In the rows, zero is written as 128.
Each row has a class, written as a number after it; each block has new classes, again numbered from 0 up.
[122 116 113 122 121 138 139 115 126 143  71 146 124 117 129  98  90 117
 121 124 117 140 105 118 142 127 141 155 131 157 122 163  79  90]
5
[109 104 108 117 112 113 128 129 145 129 156 161 149 132 112 164 148 108
 113 165 142 154 123 121 103 124 125 105 122 150 149 118 136 125]
4
[147 141 111 135 107 115 138 112 154 133 125 153 133 125 126  73  81 125
 130  89 126 148 103 115 101 151  69 154 149 151 138 135  98 100]
7
[156 126 102 140 173 109  70 102 165  91 139 174 118  98 120 127 120 101
 134 157 132 110 133 132 119 165  88  94 150 133 115 137 105 145]
9
[118 105 133 141 138 112 117 173 153 144 136 137 127 132 125 128 124 108
 108 162 126 179 130 109 129 122 159  89 145 113 119 134 137 151]
1
[136  89 112 133 179 107 131 123 154  94 113 163 111 116 135  82 105 117
 144 148  98 136 126  97 105 133 102 122 133 182 137 159 100 137]
7
[ 95 133  95 128 146 109 134 153 143 145 107 155 147 146 102 151 133 104
 117 153 119 167 113 108 110 137 147 101 135 129 133 117 157 121]
0
[128 122 114 119 149 104 124 132 132 123 137 130 120 140 156 140 116 121
 117 150 124 136 145 110  92 134 136  98 127 153 134 138 137 109]
4
[128 116 116 128 127  93 136 123 136 136 155 140 134 107 119 118 121 109
 122 144 138 165 135 123 100 146 135 101 145 121 131 110 136 146]
2
[163 134 136 153 132 124 115  81 133 131 129 129 137  99 124 147  97 132
 149 116 119 124 104 152 115 134  79 133 151  84 127  50 109 107]
1
[142 115 147 165 164 116 141 101 142 112 141 160 122 109 104 105 110 118
 134 128 147 163 129 130 143 138  55 130 138 116 103  93 103 145]
6
[117  93 148 146 124 113 110 126 155 140 140 116 146 113 156 108 127 120
 147 121 134 155 122 112 115 164 112 122 149 123 122 118  85 157]
1
[126 143 119 121  91 140 110 101 155 120 116 119 131 137 142  89 111 133
 144 113 152 125 109 102 138 171  78 126 134 124 102 170 112 111]
9
[131 126 112  85 137 103 131 139 122 138 123 122 129 116 150 139 109 115
 118 136 100 114 136 135 120 125 168  95 132 141 135  96 142 131]
5
[156 138 106 108 149  96 119 105  62  82 137 110 115  90 145 107 130 153
 130 106 129  39 109 163 156 158  92 158 189 154 143 116 137 150]
5
[114 114 132 128 122  91 103 126 154 129 119 149 124 113 121 131 128 125
 132 114 144 117 101  90  88 170  79 151 176 124 125 102 103  84]
4
[172 121 116 141 137  93 117  82 143 106 149 153 106  93 114 117  92 129
 152 130 139 132 124 131  86 169  70 137 165 131 118 105 117 103]
3
[140 105 118 181 129 144 128 164 164 149 152 104 138 123 109 114 149 115
 188 112 115 165 152 106 145 196 104 134 135 120  80 102 120 124]
1
[152  90 121 114 119  94 129  82 159  97 123 134 142 118 136 139 126 141
 133 139 104 136 113 119 127 134 116 162 134 159 106 142  85 130]
7
[114 121 107 132 118 116 137 140 133 132 150 125 134 127 122 130 114 105
 136 168 151 163 149 108 103 145 142  91 126 119 137 123 133 129]
6
[103 119 112 134 110 103 130 109 145 137 132 125 129 107 113  85 138 127
 151 106 149 136 139 110 124 172  81 124 159 119 131 117 126 157]
8
[140 128 104 151 147 131  93 116 116 104 124 125 128 116 163 145 145 130
 142 152 126 133 112 118 102 166  86 120 159 134 129 152 130  89]
5
[139 111  97 125 119  98 127 142 162 137 159 132 126 123 120 130 116 100
 113 141 141 180 142 121 122 133 138  77 133 119 136 122 141 143]
9
[128 101 121 154 130  97  92 149 138 141 123 139 124 121 129 106 149 128
 145 112 131 119 130 119  95 200 104 154 180 159 108 129 109 118]
3
[122 124 113 133 109 119 133 129 152 148 137 136 133 126 107 135 131 113
 137 147 121 165 133 124 124 141 154  92 141 128 136 135 132 136]
0
[128 113  94 107 136 103 103 113 124 105 122 152 146 118 133 135 143 129
 115 144 135 114 116 119 105 163  81 146 157 134 109 133 145 124]
8
[102 146 113 129 125 122 135 131 143 149 152 154 138 133 118 150 127 100
 127 132 125 157 134 120 119 137 117  93 128 116 126 100 150 135]
3
[129 103 104 115 130 104 123 144 121 152 154 160 151 144 123 146 116 110
 113 158 131 164 141 137  96 141 148  95 133 162 143 117 157 131]
4
[132 127 106 129 134 113 119  89 113 122 127 160 106 131 107  91 139 131
 144 117 120 105 177 146 171 152  90 108 133 140 102 124 150 167]
2
[113 116  85 124  90 126 136 151 169 145 139 139 152 128 114 128 138 108
 107 158 136 184 141 100  87 125 148  94 118 110 141 143 155 130]
8
[134 112  93 108 122  98 105 142 150 107 165 140 132 115 140 139 145 115
 120 132 141 143 143 119  97 142 149 109 131 130 153 142 135 149]
0
[127 127 132 120 156 115 150 130 157 149 117 180  94 116 107  97  79  93
 126  95  97 161 116 101 146 119  88 110 159 121 120 102 111 104]
1
[121 129 112 144 154 126 111 134 142 130 147 150 133 138 131 140 104 115
 142 141 130 156 145 104 110 138 103  84 132 101 147 114 144 133]
0
[112 109 102 100 152  94  88 141 162 103 100 157 127 121 153  97 119 116
 117 127 130 124 136  92 106 161 140 121 126 126 109 157 125 158]
0
[123 129 106 121 128  98  94 159 147 133 150 154 140 138 119 143 114 112
 119 156 133 131 133 121 109 141 118 101 139 127 139 100 145 141]
7
[126 158 118 142 129 114 141 132 140 130 153 122 136 129 138 138 133 125
 121 124 118 149 116 123  96 133 125  97 147 113 137 113 158 130]
3
[130 116  98 195 154 142 156 103 120 122 140 126 169  99 132 105 123 107
 146 135 122 139 132 140 105 163 116 145 126 154 133 134  90 169]
3
[114 115 106 132 127 107 122 136 127 129 144 164 146 136 111 154 109 119
 116 153 136 137 147 101  89 132 123 115 143 113 140 108 152 137]
3
[155 130 102 123 147 109 123 109 170  98 135 116 140 100 143 101 106 131
 134 126 133 101 142 127  84 148 115 140 106 144 122 117  92 143]
8
[123  98 111 149 135 109 133 151 140 145 136 126 130 140 117 148 120 123
 133 151 134 172 130 107 115 131 142 113 133 129 140 114 132 106]
4
[135 143 136 126 122  97 124  70 139 139 150 175 133 129 121 119  74 113
 129  97 144 168 127 122 135 159   4 135 149 112  98  80 123 120]
7
[137 169  99 158 135 111 124  75 163 107 128 137 139  91 125 119 128 108
 135 129 118 110 161 122  93 166 122 116 141 151 133 146  76 142]
5
[135 139 134 120 136 126  94 112 142 139 113 191 130 110 150 100 103  99
  90 106 119 137 117 128 119 147 136 136 153 142 109 187  81 122]
4
[116 160 122 129 172 102 128 128 146 105 122 150 130 132 139 103 121 127
 114  94 127 112 125 103  97 140 119 138 133 157 135 144 113 131]
4
[130 113 116 107 108 122 109 130 134 142 124 153 134 133 111 125 121 119
 139 150 131 152 110 122 100 151 114  81 153 125 130 118 174 107]
9
[112 125 114 154 139 102 140 127 145 132 149 146 127 130 127 151 159 108
 103 149 126 172 137 137  95 112 126  87 130 144 150 116 144 145]
3
[118 118 119 118 170 141 132 116  89 119 137 170 154 124  96 116  93 122
 191 129 137 146 111 119 140 168 130 151 141 146 133 129 117 128]
6
[128 118 140 116 144 108 134 135 130 147 137 133 139 128 131 148 109 113
 132 159 117 169 113 132  89 128 158  93 141 147 136 104 135 117]
1
[120 143 121 168 150 114 102 113 121 146 118 145 144 116 139 111  92 105
 128  97 146 137 146 106  73 171 103 123 167 116 150 132  93 122]
9
[128 123 121 109 116 126 124 145 123 146 128 143 151 119 131 148 100 112
 105 151 134 162 124 128 103 116 152 105 120 107 133 101 153 119]
5
[125 124 104 119 100 131 133 136 142 135 139 120 147 135 124 139 111 105
 117 159 141 161 152 100 112 143 139  89 113 103 106 135 163 126]
9
[133  90 127 104 102 123 123 142 128 152 115 162 128 115 110 104  99 118
 131 146 121 146 134 117  89 137 143  97 147 118 138 118 162 125]
0
[136 127 142 117 114 105 110 147 150 142 146 149 116 111 112 134 110 109
 115 142 134 165 122 134 118 118 148 110 137 119 127 117 127 125]
7
[139  86 170 131 121 121  99 121 148 133 142 155 109 108 108 145 133 131
 160 154 120 142 139 105 105 148 135 112 179 134 128 150  99 111]
0
[124 144 112 107 117 119 131 149 157 123 129 143 131 138 110 143  88 121
 113 153 140 153 107 100 102  98 149 107 118  98 143 113 147 103]
1
[ 97 133 101  92 112 128 105 125 107  96 133 140 147 115 138 131 125 135
 139 127 137  53 105  93 136 147 112 146 170 137 172 150 104 135]
5
[109 131 141 116 162 115 100 117 100 111 133 191 129 151 107 136 143 131
 144 130 131 111 147 110 140 164  81 127 170 151 109 139 140 135]
6
[124 166 137 113 134 107 169  68  97 131 124 156 130 121 114 124 103 121
 111  98 105 127 137 117 170 147  87 140 184 150  94 145 119 130]
5
[146 115 111 139 105 111 146 119 165 129 164 142 137 131 128 113 124 124
 116 148 115 166 154 123  99 129 125  79 129 136 129 132 153 164]
3
[160 142 152 127 148 126 110  99 157 103 125 155 119  96 139 147 127 124
 113 149 102 124 127 129  96 119 119 107 141 134 111 133 108 108]
5
[113 106 111 139 148 126 132 119 162 122 126 121 163 131 135 114 115 113
 145 142 119 133 112 102 154 160 122 118 132 152 113 148  79 166]
9
[114 107 115 137 117 119 131 141 143 157 123 146 145 156  99 155 111 119
 122 165 142 168 125 126 128 127 124 115 121 139 128 107 127 113]
0
[134 108 137  93 160 121 117  98 125 120 114 160 102 106 113 119 131 136
 183 122 100 147 122 111 121 156 125 122 161 141 110 149 142  98]
8
[138  91  78 142 143 135 105 120 103 100 142 151 147  79 151 122 122 102
 135 115 141 128 126 124  93 153 128 162 138 114 170 150  96 138]
0
[134 122 120 154 157 113 104  70 129 113 115 179 105 107  84 157 139 119
 160 153 118 112 117 140 146 158  52 122 176 135 120 106 111 106]
0
[139 107 129 106 152 107 111  83  83 133 130 176 134 110 116 148 114 126
 150 109 122 161 131 141 155 159 117 150 167 140 112 124 127 122]
5
[134 114 111 133 172 110 107 101 132  99 138 145 137  88 132 143  94 104
 156 161 117 141 112 116 129 147 136 129 141 116 128 134  93 148]
7
[150 120 103 103 144 128 132  96 105 111 144 157 142 127 130 146  99 131
 142  95 133 142 134 131 149 135  78 162 110 134 118  95 130 106]
5
[150 111 130 168 128 118 149  93 148 146 135 125 145  95 108 101 107 110
 147 100 138 176 136 145 103 147 129 129 130 137 138 106  83 141]
9
[139 120 128 144 155 152 101 135 141 115 155 171 131 111 110  85 133 128
 150 115 125 148 140 114 159 153 111 125 156 117 112 184 126 172]
8

A new block, with new classes numbered from 0.
[ 91 185  93 155 151 133 105 196 145 158 125 166  99  95 169 129 132 142
 211 149 109  42 103  83 126 143  60 164 157 148 121  57 125 166]
7
[119 123  65 159 147  97 172 149  99 188 129 137 170 100 108  56 118 149
 143 136  98 162 112 124 188 172 107  88 215  34 131 161 153  77]
1
[128 166 141 115  99 176 171 119 168 145 143 168  97 114  84  96 144 120
 131 123  96 141 149 190 162 144 120 159 168  86 174 157 111 118]
6
[110 141 136 102 137 135 113 161 131 118  96 152 153 155 131  66 110 145
  97 107  81  64 124  63 162 120 138 105 193  25 148 138 157  49]
3
[ 89 142 139 116 116 131 107 165 131 121  99 136 143 152 111  54 105 156
  96 100  82  69 127  61 172 103 149 101 207  32 130 146 150  37]
5
[110 171 150 127 120 176 180 110 166 137 124 173 102 108  99 102 131 110
 125 119 105 144 146 170 165 140 107 168 152  87 180 157 129 140]
11
[126 127  59 168 147 112 165 163 100 184 109 147 152 103 106  58 123 136
 119 129 124 163 122 123 189 140  98  75 206  38 136 151 154  90]
0
[138 124  75 166 145 118 156 153 116 203 125 142 159  92 108  51  97 147
 123 133 115 156 116 121 185 147  84  79 199  44 134 162 154  83]
2
[103 178  76 149 122 141 123 194 153 133 119 142  72 111 169 124 137 146
 218 160 109  79 108 116 106 151  68 181 138 174 131  52 125 167]
5
[ 97 167  92 137 144 136 111 174 147 144 126 134  85 109 159 128 136 139
 218 132 100  57 104 109 126 122  75 161 168 140 129  71  98 154]
6
[115 136  68 164 149 121 169 150  89 180 118 140 163  97 118  59 120 135
 143 128 105 166 114 133 182 160  92  87 211  43 138 148 145  70]
4
[127 131  76 164 153 107 154 151  95 182 130 140 167 110 108  53 107 140
 149 141 113 167 118 119 188 180 105  81 200  42 145 161 160  81]
1
[ 93 140 139 113 133 126 105 165 119 123  85 145 152 144 126  70 119 145
 103  94  81  70 136  68 156 109 147  98 203  40 135 140 155  31]
4
[128 142  97 172 136 123 151 161 107 193 136 149 149  96  89  48 117 132
 131 124 113 152 117 110 190 149  82  91 182  45 152 135 151  90]
7
[132 179 138 103 122 174 176 113 182 130 130 178 110 118 101  98 140 127
 116 128 100 143 157 186 156 158 109 158 177  83 179 167 132 136]
9
[113 156 142  98 151 143 126 152 140 107  93 159 155 143 127  45 122 149
 107  95  83  69 131  88 156 108 133 109 217  10 163 139 161  53]
9
[131 181 145 115 105 177 168 126 180 140 138 164 109 100  94 103 139 114
 106 119  95 140 153 161 163 143 105 170 175  79 173 147 115 130]
7
[130 131  65 162 134 126 162 141  91 189 137 142 166 104  97  48 115 147
 141 115 109 159 105 161 194 146 106  84 206  43 136 160 131  68]
6
[122 162 138 117 122 160 163 116 184 139 119 140  99 117  95  95 129 117
 100 115 105 150 159 164 154 149 126 165 184 103 169 154 132 127]
8
[111 119  57 155 147 100 157 146 103 182 114 122 161  99 114  48 106 143
 117 120 115 164 114 123 187 157 109  87 206  76 121 158 155  71]
8
[117 139  59 166 135 131 165 161 104 181 129 123 161 101 101  32 114 152
 135 129 110 165 110 140 192 150 103  82 206  33 147 156 156  79]
5
[ 94 139 135 111 141 126 110 156 148 114  91 119 153 142 122  56 111 147
  84  89  96  69 137  64 160 111 153 101 227  33 138 136 160  46]
8
[112 129  64 172 127 111 162 162  92 188 125 139 171 112  96  33 103 156
 129 123 106 158 102 131 201 146 108  80 212  45 130 172 159  65]
5
[124 167 125 121 122 165 173 125 178 126 128 145 102 111  98  94 138 112
 111 118 100 145 159 169 150 146 124 169 174  99 169 150 123 130]
8
[ 91 168  78 148 155 109 114 203 126 153 110 152  98  98 169 133 130 146
 224 161 107  76 106  97 110 134  59 162 161 175 110  76 113 153]
4
[113 155 149 120 140 146 121 154 149 113 101 157 154 131 135  60 100 144
  96  94  88  61 135  77 159 106 130 106 200  20 155 143 160  58]
2
[109 167  54 149 142 123 137 190 167 156 107 143  97 102 187 121 135 154
 191 151 100  75 110 102 120 153  58 176 158 155 101  61 140 151]
2
[ 99 143 134 113 136 132 117 165 132  99  93 148 153 136 136  61 119 150
 105 101  92  51 135  65 154  80 142  99 213  19 158 135 142  55]
10
[112 167  72 158 142 121 123 221 145 155 104 154  76 109 166 128 131 124
 206 164 107  79 112  73 132 155  52 160 154 140 128  66 138 180]
0
[ 96 167 105 165 156 118 110 186 131 151 111 163  79 117 154 130 147 128
 233 154 137  69 104  82 103 119  62 164 139 158 122  66 119 178]
11
[124 119  61 163 143 114 167 168 104 178 122 139 179  91 112  51 115 152
 122 132 110 153 115 122 189 126  99  92 204  32 132 152 138  86]
10
[114 137  76 162 149 112 160 158  82 184 115 145 176 108 112  64 124 137
 135 135 104 162 110 120 178 159 110  85 223  39 120 173 148  65]
4
[ 90 156  75 155 158 125 133 215 151 150  99 146 110  98 196 115 151 139
 220 177 117  69 108  66 126 136  63 189 165 139 116  49 138 157]
10
[128 128  72 165 147 119 163 146 111 189 126 146 159  89 113  55 104 144
 118 132 112 154 115 122 188 155  87  78 194  32 132 165 150  82]
2
[124 166 143 124 113 167 183 136 179 123 126 184 111 109  97 108 138 120
 104 141 102 133 161 161 151 131 120 172 171  75 183 161 111 138]
10
[102 160  78 141 151 114 117 193 143 173 111 165  89 110 166 125 129 149
 222 160 102  71 100  96 125 135  51 182 150 169 112  72 118 158]
3
[129 173 147 126 113 164 174 129 168 135 121 167  91 117  88 110 139 115
 103 137 102 150 159 161 154 143 122 155 160  86 172 167 131 143]
0
[133 132  59 144 156 117 169 146 113 180 118 140 177 111 121  40 115 150
 130 117 108 157 109 140 188 149  92  79 226  39 141 158 164  81]
9
[111 183 157 128 116 170 178 119 168 125 128 172 108 108  94  96 130 115
 122 127 108 151 151 163 164 146 102 165 149  86 177 160 128 138]
11
[ 97 167  81 162 137 116 136 185 140 146 110 144  81 113 173 133 129 139
 226 162 114  65  97  92 115 144  53 177 141 180 114  63 125 164]
11
[126 125  82 171 133 121 162 152  93 184 121 137 173  96 113  53 107 135
 148 123 128 160 104 125 188 145  87  87 186  53 140 146 159  85]
11
[126 168 127 119 112 180 181 119 176 137 141 162 110 112  93  96 134 127
 120 121  96 137 147 198 162 144 119 160 177  83 179 146 111 120]
6
[114 168  51 137 138 119 109 187 138 177 108 155  80 128 160 140 133 154
 205 158  87  61  98 101 124 162  69 172 161 160  98  88 117 155]
3
[118 121  67 166 134 123 159 160 102 187 128 115 166 103  97  39 109 151
 127 131 117 167 104 129 196 152 103  80 202  33 141 153 164  83]
5
[105 147 150 106 138 132 113 158 136 108 112 149 155 141 121  51 116 147
 118 104  83  74 143  73 161 122 150  96 200  15 157 137 165  50]
1
[ 91 152 159 119 133 132 118 164 124 111  93 164 163 132 121  56 109 142
 110  97  97  68 124  63 161  98 133 100 198  19 150 143 159  55]
11
[131 127  65 173 139 107 151 159  93 194 106 138 148 112 100  62 119 141
 119 131 121 159 118 112 187 147 105  70 204  43 123 159 155  81]
0
[127 124  48 160 142 121 170 161 100 175 121 145 171  88 128  53 112 144
 136 130 110 154 114 135 188 129  94  96 210  49 138 154 131  85]
10
[ 81 151  90 158 129 111  99 209 145 180 104 162  73 115 138 125 127 156
 203 160 101  62 109  79 121 133  84 175 138 176 105  83 121 148]
5
[130 129  60 156 145 119 158 146 107 189 132 141 159  98 113  56 113 148
 154 138 109 159 122 140 183 177 103  84 204  44 143 148 152  82]
1
[119 161 133 119 120 158 167 127 187 141 120 144  97 108  97 102 138 115
 106 124 106 153 159 162 146 156 122 171 172 108 171 148 131 137]
8
[ 88 151 130 106 131 134 123 169 130 104  98 152 158 136 128  69 125 143
 100  95  79  68 141  83 160 107 142 100 206  32 141 141 149  43]
4
[117 131  55 158 150 119 159 162  94 188 119 134 175  97 119  66 120 141
 133 133 112 168 116 133 182 158  98  83 213  51 119 154 143  75]
4
[107 159 140  98 137 143 131 157 153 107 100 159 158 143 128  56 124 148
 105  98  82  64 137  86 164 118 133 106 218  16 156 147 161  59]
9
[124 139  78 157 150 118 155 159 110 177 134 133 172  99 116  49 127 140
 155 136 111 169 125 123 179 176 108  78 195  34 151 150 170  92]
1
[ 93 175  67 150 155 130 122 210 162 132 122 138  88  99 186 120 133 116
 226 152 118  75 120  91 128 153  53 178 154 179 131  61 131 184]
8
[119 121  85 170 137 101 153 164  96 189 122 146 177 110 105  52 106 154
 123 137 113 147 112 104 190 130 108  81 201  51 119 169 151  81]
10
[130 159 142 118 113 151 158 117 160 152 129 158 107 117  93 106 138 128
 133 134  87 147 153 161 151 171 135 161 163  87 162 165 134 120]
1
[ 99 171  93 155 133 116 110 197 144 162 118 170  82  94 152 125 137 146
 208 155 113  63 112  83 127 131  51 192 144 177 101  52 102 143]
7
[111 168 135 122 104 174 170 125 178 142 130 155 110 110  88  95 116 137
  98 126  94 148 149 176 167 151 125 153 172  84 176 168 126 124]
5
[113 149 139  94 140 140 128 149 150 109  93 148 155 148 131  59 127 144
  96  92  83  72 136  85 156 110 140 108 217  19 156 144 159  56]
9
[125 124  68 166 145 115 163 163 105 182 124 145 177 101 111  55 106 150
 120 135 110 149 116 116 191 128 102  89 212  38 129 163 136  86]
10
[110 171  78 156 143 137 129 207 143 159 108 151  82 103 158 122 139 130
 224 152  86  78 115 110 122 155  55 195 150 152 133  53 127 157]
4
[ 95 167  73 164 144 120 127 191 148 147 130 140 102 109 170 122 140 151
 237 141 114  60 101 119 127 123  64 176 152 182 112  51 111 159]
6
[139 137  56 148 156 124 171 148 108 177 127 149 162 107 107  41 122 144
 137 125 109 161 115 146 189 152  81  89 213  33 139 154 146  87]
9
[141 171 151 108 130 172 180 114 179 140 131 170 112 134  95  87 141 121
 116 131  96 146 148 175 153 148 116 165 183  79 171 164 143 135]
9
[116 135  78 162 135 108 153 159  82 188 114 140 169 109 110  58 120 142
 141 131 106 161 115 119 183 157 104  86 212  56 117 164 152  54]
4
[132 131  64 163 145 118 156 160  98 188 117 147 150 101 102  56 112 144
 116 130 119 167 120 131 183 141 100  65 193  48 137 154 155  96]
0
[ 94 145 134 102 142 142 109 155 141 108  95 133 145 133 135  53 115 136
  96  89  93  73 139  79 154 118 155  97 201  42 157 133 169  55]
8
[103 143 153 105 127 139 112 161 145 120 105 139 162 118 122  69 116 147
  83  95  91  55 132  60 161  91 137 106 214  16 144 124 138  44]
7
[118 170 130 113 125 171 172 129 156 133 125 163 117  94 109 112 130 117
 123 130  93 153 152 180 151 149 109 163 177  89 172 161 110 124]
4
[125 163 151 123 118 168 170 130 169 128 121 173 109 112 108 101 132 117
 115 132 101 136 154 154 155 130 117 171 164  83 185 155 123 136]
10
[117 148 143 122 134 138 115 157 149 127 101 158 148 134 114  64 101 153
  83 102  91  61 138  73 161 112 129 100 209   8 142 146 149  52]
2
[ 98 149 158 109 128 139 116 158 137 113 114 158 160 129 117  65 118 142
  85  94  93  56 131  64 167  93 140 107 203  24 138 130 143  50]
7
[105 150 136 107 151 133 114 157 133 101 109 146 158 141 120  52 120 147
 113  96  86  75 142  80 156 115 150  93 208   4 163 133 156  57]
1
